Here is a tiny trained network, its code and every weight. The questions are about switching its units off for an input and a class, where a switched-off unit gives its printed mean instead of its output.

import numpy as np


def w(rows, s, z=0):
    codes = np.array(rows[::2]) - 128.0
    scale = np.full(codes.shape[1], s)
    scale[-1] = z or s
    return codes * scale


def norm(h):
    return h / np.sqrt((h * h).mean(-1, keepdims=True) + 1e-5)


def f(y):
    return np.maximum(y, 0)


def log_softmax(a):
    a = a - a.max(-1, keepdims=True)
    return a - np.log(np.exp(a).sum(-1, keepdims=True))


def net(x, mask):
    res = np.array(x, float).reshape(1, 5) / 4 @ E
    u = 0
    for l in range(4):
        y = f(norm(res) @ A[l][:, :-1].T + A[l][:, -1])
        res = res + np.where(mask[u : u + 7], y, B[l][:, -1]) @ B[l][:, :-1]
        u += 7
    return log_softmax(norm(res)[-1] @ U[:, :-1].T + U[:, -1])


A, B = {}, {}
E = w([
[135,110,135,128,151,115,126,155,109,114],'x0',
[137,155,134,119,170,175,246,132,103,149],'x1',
[118,133,123,137,115,128,130,115,127,127],'x2',
[47,157,170,120,128,93,120,158,86,202],'x3',
[104,91,152,83,168,129,110,26,78,140],'x4',
],0.013)
A[0] = w([
[161,253,153,137,195,121,147,194,197,123,98],'L0N0',
[77,188,203,177,134,139,109,212,223,127,112],'L0N1',
[182,88,120,113,185,122,84,2,86,156,1],'L0N2',
[216,170,81,183,124,96,145,116,176,184,98],'L0N3',
[137,98,164,163,129,111,63,138,144,183,99],'L0N4',
[180,88,121,154,108,119,46,96,146,58,109],'L0N5',
[167,138,154,92,147,47,70,52,127,143,59],'L0N6',
],0.0068,0.0043)
B[0] = w([
[64,68,183,231,40,140,148,110,132,112,238],'L0N0',
[79,223,46,78,128,102,151,123,135,78,247],'L0N1',
[5,129,169,156,116,163,148,187,143,2,241],'L0N2',
[167,76,74,147,111,106,110,134,47,140,200],'L0N3',
[52,160,102,64,104,108,150,126,196,91,181],'L0N4',
[136,33,110,214,164,99,177,59,174,226,253],'L0N5',
[139,74,201,159,44,135,131,179,136,119,201],'L0N6',
],0.0069,0.0046)
A[1] = w([
[168,144,154,69,206,125,154,54,95,177,4],'L1N0',
[108,104,102,56,110,137,167,59,156,175,117],'L1N1',
[168,139,111,129,114,202,136,123,70,65,35],'L1N2',
[89,154,121,100,80,113,4,162,74,113,21],'L1N3',
[127,91,95,163,142,157,195,161,59,229,124],'L1N4',
[81,254,184,113,140,144,135,176,67,186,60],'L1N5',
[132,104,219,102,143,107,83,72,90,203,5],'L1N6',
],0.0088,0.0037)
B[1] = w([
[149,86,95,44,191,129,39,37,80,151,179],'L1N0',
[102,115,137,146,191,123,104,173,143,118,190],'L1N1',
[138,112,89,135,203,223,181,149,163,111,178],'L1N2',
[133,124,99,2,112,102,146,192,165,150,188],'L1N3',
[138,172,90,211,51,151,131,124,101,97,229],'L1N4',
[131,205,166,157,52,115,88,168,44,73,255],'L1N5',
[203,119,232,119,109,118,208,85,112,213,183],'L1N6',
],0.0099,0.006)
A[2] = w([
[161,101,31,102,149,149,87,183,201,215,65],'L2N0',
[131,120,104,132,41,56,122,158,254,109,84],'L2N1',
[135,179,145,143,171,176,234,128,86,104,58],'L2N2',
[168,174,149,98,64,104,201,143,24,238,128],'L2N3',
[61,156,185,16,44,32,104,187,131,252,82],'L2N4',
[62,128,206,64,111,138,116,116,63,158,73],'L2N5',
[157,36,149,131,156,213,59,45,111,68,3],'L2N6',
],0.0075,0.0016)
B[2] = w([
[156,255,103,165,81,86,141,149,26,127,165],'L2N0',
[159,131,136,112,215,116,89,121,38,149,238],'L2N1',
[195,185,99,112,105,181,224,129,113,157,217],'L2N2',
[90,79,227,151,165,62,64,72,144,112,226],'L2N3',
[102,55,127,105,139,201,213,159,231,171,255],'L2N4',
[201,73,54,200,157,71,143,113,85,225,216],'L2N5',
[27,233,148,28,52,60,74,165,148,91,220],'L2N6',
],0.0087,0.0075)
A[3] = w([
[143,174,126,177,115,184,223,125,137,111,77],'L3N0',
[204,100,58,181,136,132,134,153,136,117,101],'L3N1',
[98,119,240,82,96,74,58,104,142,92,123],'L3N2',
[166,137,183,146,194,143,110,55,70,186,67],'L3N3',
[97,175,105,1,209,195,163,69,102,76,1],'L3N4',
[60,117,96,89,177,108,62,214,198,108,100],'L3N5',
[225,122,57,144,158,105,2,130,75,124,65],'L3N6',
],0.0093,0.005)
B[3] = w([
[134,78,144,76,138,155,142,157,180,123,254],'L3N0',
[197,112,81,138,141,134,80,70,114,165,221],'L3N1',
[202,115,88,109,173,156,110,131,193,51,238],'L3N2',
[139,125,53,179,168,107,50,117,82,134,200],'L3N3',
[77,82,254,115,104,179,134,63,82,140,227],'L3N4',
[127,202,64,146,135,103,72,105,141,122,218],'L3N5',
[104,130,225,142,154,128,160,75,55,169,224],'L3N6',
],0.013,0.0061)
U = w([
[190,143,118,214,175,73,77,51,15,202,250],'0',
[144,93,98,88,179,90,42,78,238,10,147],'1',
[70,227,33,92,123,35,97,221,200,164,123],'2',
[85,3,200,77,179,83,146,137,201,241,79],'3',
[250,117,45,141,119,226,216,146,204,110,98],'4',
[80,83,241,62,145,222,177,50,101,83,116],'5',
[83,213,199,188,28,147,208,224,62,103,25],'6',
],0.014,0.0026)

Each question gives the input, the list of numbers given to net, and the class t.
The units are the neurons (one row each of A and B). Each row of codes is followed by its name. A weight is (code - 128) times the scale printed after its matrix; where a second scale follows, it is the last column's (A, B and U).
mask holds one flag per neuron, layer by layer. A switched-off neuron (its flag False) gives its mean, the last column of its row in B, instead of its output. The means were averaged over made-up inputs and are rounded, as every weight is.
A unit's drop is (log p(t) with every unit on - log p(t) with that unit switched off) / (log p(t) with every unit on - log p(t) with every unit switched off).
The circuit of an input: a set's keep is (log p(t) with only the set's units on - log p(t) with every unit switched off) / (log p(t) with every unit on - log p(t) with every unit switched off). Starting from the 12 units with the biggest drops (on a tie, the unit counted first), units are removed one at a time, each time the one whose removal leaves the highest keep (on an exact tie, the one counted first), for as long as the keep stays at least 0.8.
circuit, biggest first: the units of the circuit, biggest drop first
unit that matters most: the unit with the biggest drop
k most important neurons: the k neurons with the biggest drops, biggest first
drop of u: that unit's drop, to one decimal
input [-1,-1,-1,1,-8], class 2: unit that matters most => L0N1
input [-8,0,-8,-5,8], class 1: circuit, biggest first => [L2N6; L3N2]
input [1,0,-7,-5,3], class 1: 2 most important neurons => [L0N5; L2N6]
input [1,1,7,7,-1], class 6: 2 most important neurons => [L1N5; L2N6]
input [5,-3,0,0,8], class 1: 3 most important neurons => [L3N2; L0N2; L2N6]
input [-2,0,-4,-4,2], class 1: 2 most important neurons => [L0N5; L3N2]
input [3,8,-5,-5,1], class 5: 2 most important neurons => [L3N4; L1N0]
input [3,0,1,-8,-8], class 0: 3 most important neurons => [L2N4; L2N1; L3N1]
input [-1,-7,4,2,7], class 3: 2 most important neurons => [L1N6; L2N4]
input [-2,-7,7,0,-4], class 0: 2 most important neurons => [L2N1; L0N5]
input [8,-6,6,3,0], class 2: 2 most important neurons => [L0N4; L3N5]
input [-8,-2,4,0,5], class 1: 2 most important neurons => [L0N2; L3N2]
input [0,0,-5,1,7], class 3: 2 most important neurons => [L2N5; L0N5]
input [-2,-2,-3,4,0], class 2: unit that matters most => L3N5
input [-3,6,5,3,0], class 6: drop of L1N4 => 2.4
input [2,1,8,8,0], class 6: drop of L1N5 => 3.9
input [8,-7,-2,-5,-7], class 0: drop of L2N3 => 0.0
